Below is a small trained network, with its code and all its weights. Each question gives an input and a class and asks what happens when units are switched off, that is, made to give their printed mean instead of their output.

import numpy as np


def w(rows, s, z=0):
    codes = np.array(rows[::2]) - 128.0
    scale = np.full(codes.shape[1], s)
    scale[-1] = z or s
    return codes * scale


def f(y):
    return y / 2 * (1 + np.tanh(0.7978845608 * (y + 0.044715 * y**3)))


def log_softmax(a):
    a = a - a.max(-1, keepdims=True)
    return a - np.log(np.exp(a).sum(-1, keepdims=True))


def net(x, mask):
    res = np.array(x, float).reshape(1, 6) / 4 @ E
    y = f(res @ A[0][:, :-1].T + A[0][:, -1])
    res = res + np.where(mask, y, B[0][:, -1]) @ B[0][:, :-1]
    return log_softmax(res[-1] @ U[:, :-1].T + U[:, -1])


A, B = {}, {}
E = w([
[106,38,137,31,181,151,188],'x0',
[213,133,123,12,73,186,65],'x1',
[190,7,195,133,149,99,149],'x2',
[213,186,217,105,131,97,173],'x3',
[110,157,231,207,2,200,199],'x4',
[101,152,233,149,168,77,81],'x5',
],0.0088)
A[0] = w([
[81,138,188,148,162,110,96,23],'neuron 0',
[229,108,124,142,127,97,7,2],'neuron 1',
[173,161,115,39,235,79,97,102],'neuron 2',
[146,88,57,219,212,55,170,131],'neuron 3',
[238,140,148,223,37,92,17,143],'neuron 4',
[255,122,157,97,70,156,226,187],'neuron 5',
[172,67,47,131,94,151,32,154],'neuron 6',
],0.015,0.0044)
B[0] = w([
[142,127,55,147,97,132,109,172],'neuron 0',
[251,153,141,166,155,62,150,198],'neuron 1',
[114,97,183,56,156,147,43,252],'neuron 2',
[107,184,79,209,178,75,64,243],'neuron 3',
[74,224,167,120,86,175,18,251],'neuron 4',
[124,9,93,158,5,93,120,247],'neuron 5',
[136,108,43,104,106,139,122,239],'neuron 6',
],0.015,0.016)
U = w([
[119,122,40,141,63,139,82,255],'0',
[146,127,190,74,83,102,159,26],'1',
[118,47,254,158,99,102,152,56],'2',
[108,225,188,187,46,161,149,153],'3',
[132,81,49,60,146,224,162,32],'4',
[175,161,140,98,204,82,58,192],'5',
[202,84,164,63,138,117,120,20],'6',
[115,154,83,228,188,94,210,81],'7',
],0.0099,0.0091)

Each question gives the input, the list of numbers given to net, and the class t.
The units are the neurons (one row each of A and B). Each row of codes is followed by its name. A weight is (code - 128) times the scale printed after its matrix; where a second scale follows, it is the last column's (A, B and U).
mask holds one flag per neuron, in row order. A switched-off neuron (its flag False) gives its mean, the last column of its row in B, instead of its output. The means were averaged over made-up inputs and are rounded, as every weight is.
A unit's drop is (log p(t) with every unit on - log p(t) with that unit switched off) / (log p(t) with every unit on - log p(t) with every unit switched off).
The circuit of an input: a set's keep is (log p(t) with only the set's units on - log p(t) with every unit switched off) / (log p(t) with every unit on - log p(t) with every unit switched off). Starting from all 7 units, units are removed one at a time, each time the one whose removal leaves the highest keep (on an exact tie, the one counted first), for as long as the keep stays at least 0.8.
units of the circuit, in order: the units of the circuit, biggest drop first
unit that matters most: the unit with the biggest drop
k most important neurons: the k neurons with the biggest drops, biggest first
drop when u is switched off: that unit's drop, to one decimal
input [1,3,-6,-4,-4,1], class 4: units of the circuit, in order => neuron 3; neuron 4; neuron 5
input [-3,8,5,-6,-1,5], class 5: 2 most important neurons => neuron 1; neuron 5
input [7,2,-7,0,0,-6], class 4: units of the circuit, in order => neuron 3; neuron 4
input [0,8,0,6,-2,1], class 6: 4 most important neurons => neuron 1; neuron 2; neuron 5; neuron 3
input [7,-8,6,2,0,7], class 7: units of the circuit, in order => neuron 4; neuron 3
input [-8,8,2,-6,7,1], class 3: units of the circuit, in order => neuron 4
input [2,5,5,-3,5,4], class 2: units of the circuit, in order => neuron 6; neuron 3
input [-6,-8,7,2,0,-5], class 3: units of the circuit, in order => neuron 4; neuron 6
input [-3,-6,5,-8,8,8], class 3: 4 most important neurons => neuron 5; neuron 6; neuron 4; neuron 2
input [1,-7,3,1,0,8], class 7: units of the circuit, in order => neuron 2; neuron 4
input [4,8,8,-8,-2,6], class 5: 3 most important neurons => neuron 5; neuron 1; neuron 2
input [5,-7,-6,1,2,7], class 7: units of the circuit, in order => neuron 4; neuron 2
input [7,4,-4,-2,-7,3], class 5: 2 most important neurons => neuron 5; neuron 2
input [-5,3,-7,7,-3,2], class 5: unit that matters most => neuron 2
input [3,3,-3,7,-6,-2], class 6: 2 most important neurons => neuron 3; neuron 4
input [7,0,1,-3,-7,-4], class 5: 3 most important neurons => neuron 2; neuron 5; neuron 3
input [-7,6,-6,6,-8,-8], class 5: 2 most important neurons => neuron 1; neuron 2
input [4,6,-3,-1,-7,-2], class 5: 3 most important neurons => neuron 5; neuron 2; neuron 1
input [0,-5,5,-8,-5,6], class 5: 2 most important neurons => neuron 5; neuron 3
input [0,-4,-3,-2,8,5], class 3: unit that matters most => neuron 5
input [6,0,-4,-4,3,-3], class 4: 3 most important neurons => neuron 3; neuron 4; neuron 5
input [6,-4,-4,0,8,4], class 3: 4 most important neurons => neuron 6; neuron 5; neuron 2; neuron 3
input [3,-7,-3,2,-2,-4], class 7: 2 most important neurons => neuron 2; neuron 4
input [6,-1,1,6,7,7], class 2: 3 most important neurons => neuron 6; neuron 3; neuron 4
input [1,-2,-5,-7,8,7], class 3: 2 most important neurons => neuron 5; neuron 6
input [4,1,3,-4,0,5], class 4: drop when neuron 6 is switched off => -0.1
input [1,-4,7,-8,5,-1], class 7: drop when neuron 4 is switched off => 0.2
input [-3,-8,-5,4,6,-3], class 3: drop when neuron 3 is switched off => 0.0
input [2,-6,-3,-5,8,0], class 3: drop when neuron 6 is switched off => 0.5
input [0,2,4,-2,-1,4], class 5: unit that matters most => neuron 5
